Below is a small trained network, with its code and all its weights. Each question gives an input and a target symbol and asks what happens when units are switched off, that is, made to give their printed mean instead of their output.

import numpy as np


def w(rows, s, z=0):
    codes = np.array(rows[::2]) - 128.0
    scale = np.full(codes.shape[1], s)
    scale[-1] = z or s
    return codes * scale


def softmax(a):
    e = np.exp(a - a.max(-1, keepdims=True))
    return e / e.sum(-1, keepdims=True)


def log_softmax(a):
    a = a - a.max(-1, keepdims=True)
    return a - np.log(np.exp(a).sum(-1, keepdims=True))


def net(x, mask):
    ids = ['ΓΛΠδεζτ'.index(c) for c in x.split()]
    T = len(ids)
    res = E[ids] + P[:T]
    u = 0
    for l in range(3):
        r = res
        for j in range(2):
            rows = slice(2 * j, 2 * j + 2)
            q, k, v = (r @ M[l][rows].T for M in (Q, K, V))
            z = softmax(np.where(np.tri(T) > 0, q @ k.T / 2**0.5, -1e9)) @ v
            o = O[l][rows]
            res = res + np.where(mask[u + j], z, o[:, -1]) @ o[:, :-1]
        u += 2
    return log_softmax(res[-1] @ U[:, :-1].T + U[:, -1])


Q, K, V, O = {}, {}, {}, {}
E = w([
[105,155,129,144],'Γ',
[95,169,130,148],'Λ',
[89,72,144,98],'Π',
[120,89,65,163],'δ',
[140,173,176,77],'ε',
[138,66,252,247],'ζ',
[175,179,116,125],'τ',
],0.016)
P = w([
[123,98,223,255],'0',
[110,119,207,244],'1',
[108,116,196,231],'2',
[113,126,186,219],'3',
[109,126,174,200],'4',
[110,126,165,186],'5',
[109,132,153,170],'6',
[110,128,141,152],'7',
[112,134,129,140],'8',
[109,139,118,122],'9',
[112,135,106,105],'10',
[110,139,92,89],'11',
[102,152,83,79],'12',
[93,163,71,62],'13',
],0.0082)
Q[0] = w([
[60,253,178,154],'0.h0',
[80,128,111,163],'0.h0',
[145,126,111,110],'0.h1',
[123,100,130,125],'0.h1',
],0.061)
K[0] = w([
[143,181,21,1],'0.h0',
[50,112,112,93],'0.h0',
[166,92,143,107],'0.h1',
[104,85,113,146],'0.h1',
],0.039)
V[0] = w([
[114,88,85,198],'0.h0',
[2,109,154,170],'0.h0',
[117,110,161,60],'0.h1',
[110,143,124,104],'0.h1',
],0.0065)
O[0] = w([
[69,85,84,177,84],'0.h0',
[22,3,78,59,214],'0.h0',
[138,197,97,168,7],'0.h1',
[133,138,127,108,101],'0.h1',
],0.0036,0.0018)
Q[1] = w([
[106,18,43,118],'1.h0',
[2,113,121,146],'1.h0',
[93,213,106,90],'1.h1',
[141,127,177,89],'1.h1',
],0.035)
K[1] = w([
[4,59,119,194],'1.h0',
[80,78,38,66],'1.h0',
[142,135,93,70],'1.h1',
[100,139,162,87],'1.h1',
],0.034)
V[1] = w([
[162,88,245,185],'1.h0',
[118,141,115,2],'1.h0',
[40,228,100,167],'1.h1',
[159,148,127,131],'1.h1',
],0.007)
O[1] = w([
[138,182,94,3,249],'1.h0',
[120,78,229,162,24],'1.h0',
[126,155,46,53,243],'1.h1',
[98,125,102,147,134],'1.h1',
],0.005,0.0018)
Q[2] = w([
[193,183,5,154],'2.h0',
[92,50,81,222],'2.h0',
[148,65,123,177],'2.h1',
[55,48,109,113],'2.h1',
],0.03)
K[2] = w([
[113,253,35,164],'2.h0',
[77,67,53,174],'2.h0',
[24,239,113,141],'2.h1',
[38,31,130,153],'2.h1',
],0.026)
V[2] = w([
[29,250,168,150],'2.h0',
[138,174,42,216],'2.h0',
[67,103,82,98],'2.h1',
[218,130,115,62],'2.h1',
],0.02)
O[2] = w([
[197,252,162,86,254],'2.h0',
[25,211,144,168,129],'2.h0',
[61,149,122,78,100],'2.h1',
[156,130,29,157,101],'2.h1',
],0.014,0.0083)
U = w([
[146,158,109,53,68],'Γ',
[134,190,134,10,2],'Λ',
[140,126,78,1,197],'Π',
[109,142,92,91,191],'δ',
[194,154,83,29,130],'ε',
[173,127,178,133,140],'ζ',
[154,185,65,136,213],'τ',
],0.0068,0.006)

Each question gives the input, a string of symbols that net reads in full, and the target symbol t.
The units are the heads (2 rows each of Q, K, V and O). Each row of codes is followed by its name. A weight is (code - 128) times the scale printed after its matrix; where a second scale follows, it is the last column's (O and U).
mask holds one flag per head, layer by layer. A switched-off head (its flag False) gives its mean, the last column of its rows in O, instead of its output. The means were averaged over made-up inputs and are rounded, as every weight is.
A unit's drop is (log p(t) with every unit on - log p(t) with that unit switched off) / (log p(t) with every unit on - log p(t) with every unit switched off).
The circuit of an input: a set's keep is (log p(t) with only the set's units on - log p(t) with every unit switched off) / (log p(t) with every unit on - log p(t) with every unit switched off). Starting from all 6 units, units are removed one at a time, each time the one whose removal leaves the highest keep (on an exact tie, the one counted first), for as long as the keep stays at least 0.8.
circuit, biggest first: the units of the circuit, biggest drop first
most important unit: the unit with the biggest drop
which heads matter: for each layer, one digit per head in row order, 1 if its drop is at least 0.15 and else 0, layers parted by /
drop of u: that unit's drop, to one decimal
input Λ Λ τ Γ Λ Λ ζ Γ Λ δ Λ δ Λ, target δ: which heads matter -> 10 / 10 / 10
input Γ Λ δ Π Γ, target δ: which heads matter -> 10 / 10 / 10
input Λ ζ ζ Λ Λ Λ Π τ Λ Π Λ, target Π: which heads matter -> 10 / 10 / 11
input Λ ζ Λ ε Λ, target ε: which heads matter -> 10 / 10 / 10
input Γ Λ ε δ τ Γ, target τ: which heads matter -> 10 / 10 / 11
input ε τ Λ Λ Λ, target Λ: most important unit -> 0.h0
input τ Λ τ δ Γ Γ Λ Λ Λ τ Λ ζ Γ δ, target δ: which heads matter -> 10 / 00 / 10
input Λ ε Λ Λ Π τ τ Γ, target τ: which heads matter -> 10 / 00 / 11
input Λ Π Λ, target Π: circuit, biggest first -> 0.h0, 2.h0, 2.h1
input Λ δ Γ, target δ: circuit, biggest first -> 0.h0, 2.h0
input τ ε Λ ε Λ τ ε, target ε: circuit, biggest first -> 2.h0, 2.h1
input Γ δ τ Λ Λ Λ τ Λ Γ Γ τ Λ ζ Γ, target ζ: which heads matter -> 00 / 10 / 01
input Λ δ ζ Γ τ ζ ε δ ζ Π Λ, target ζ: which heads matter -> 00 / 01 / 11
input τ Λ Π τ Λ Γ Λ, target Λ: most important unit -> 1.h0
input ε Γ ε Λ Γ, target ε: which heads matter -> 00 / 10 / 10
input δ ζ Λ, target ζ: which heads matter -> 10 / 01 / 01
input Π Λ Γ, target Π: circuit, biggest first -> 0.h0, 2.h0, 2.h1
input Λ ε Λ ζ Λ Π, target Π: which heads matter -> 10 / 00 / 11
input Λ ζ τ Λ ε Λ τ Π Λ τ τ Λ τ Π, target Π: which heads matter -> 10 / 10 / 11
input Λ Λ δ Λ δ δ, target δ: circuit, biggest first -> 2.h0, 0.h0
input Π Λ δ Λ, target δ: most important unit -> 0.h0
input ε Λ τ δ Γ Γ τ δ Λ, target τ: which heads matter -> 10 / 00 / 11
input Λ Π Π Γ, target Π: which heads matter -> 10 / 00 / 11
input ε τ Γ τ Λ Λ Λ τ ε Λ Π τ, target τ: drop of 2.h0 -> 0.2
input τ ε ε Λ τ Γ ζ Λ τ Λ Λ, target τ: drop of 2.h1 -> 0.5
input Λ ε ε Γ Λ Λ ζ Λ Λ ε, target ε: drop of 0.h0 -> 0.9
input δ τ τ ε ε ε δ ε Λ Λ, target ε: most important unit -> 2.h0
input Λ Λ ε Λ Λ ε Λ τ, target τ: drop of 1.h0 -> 0.0
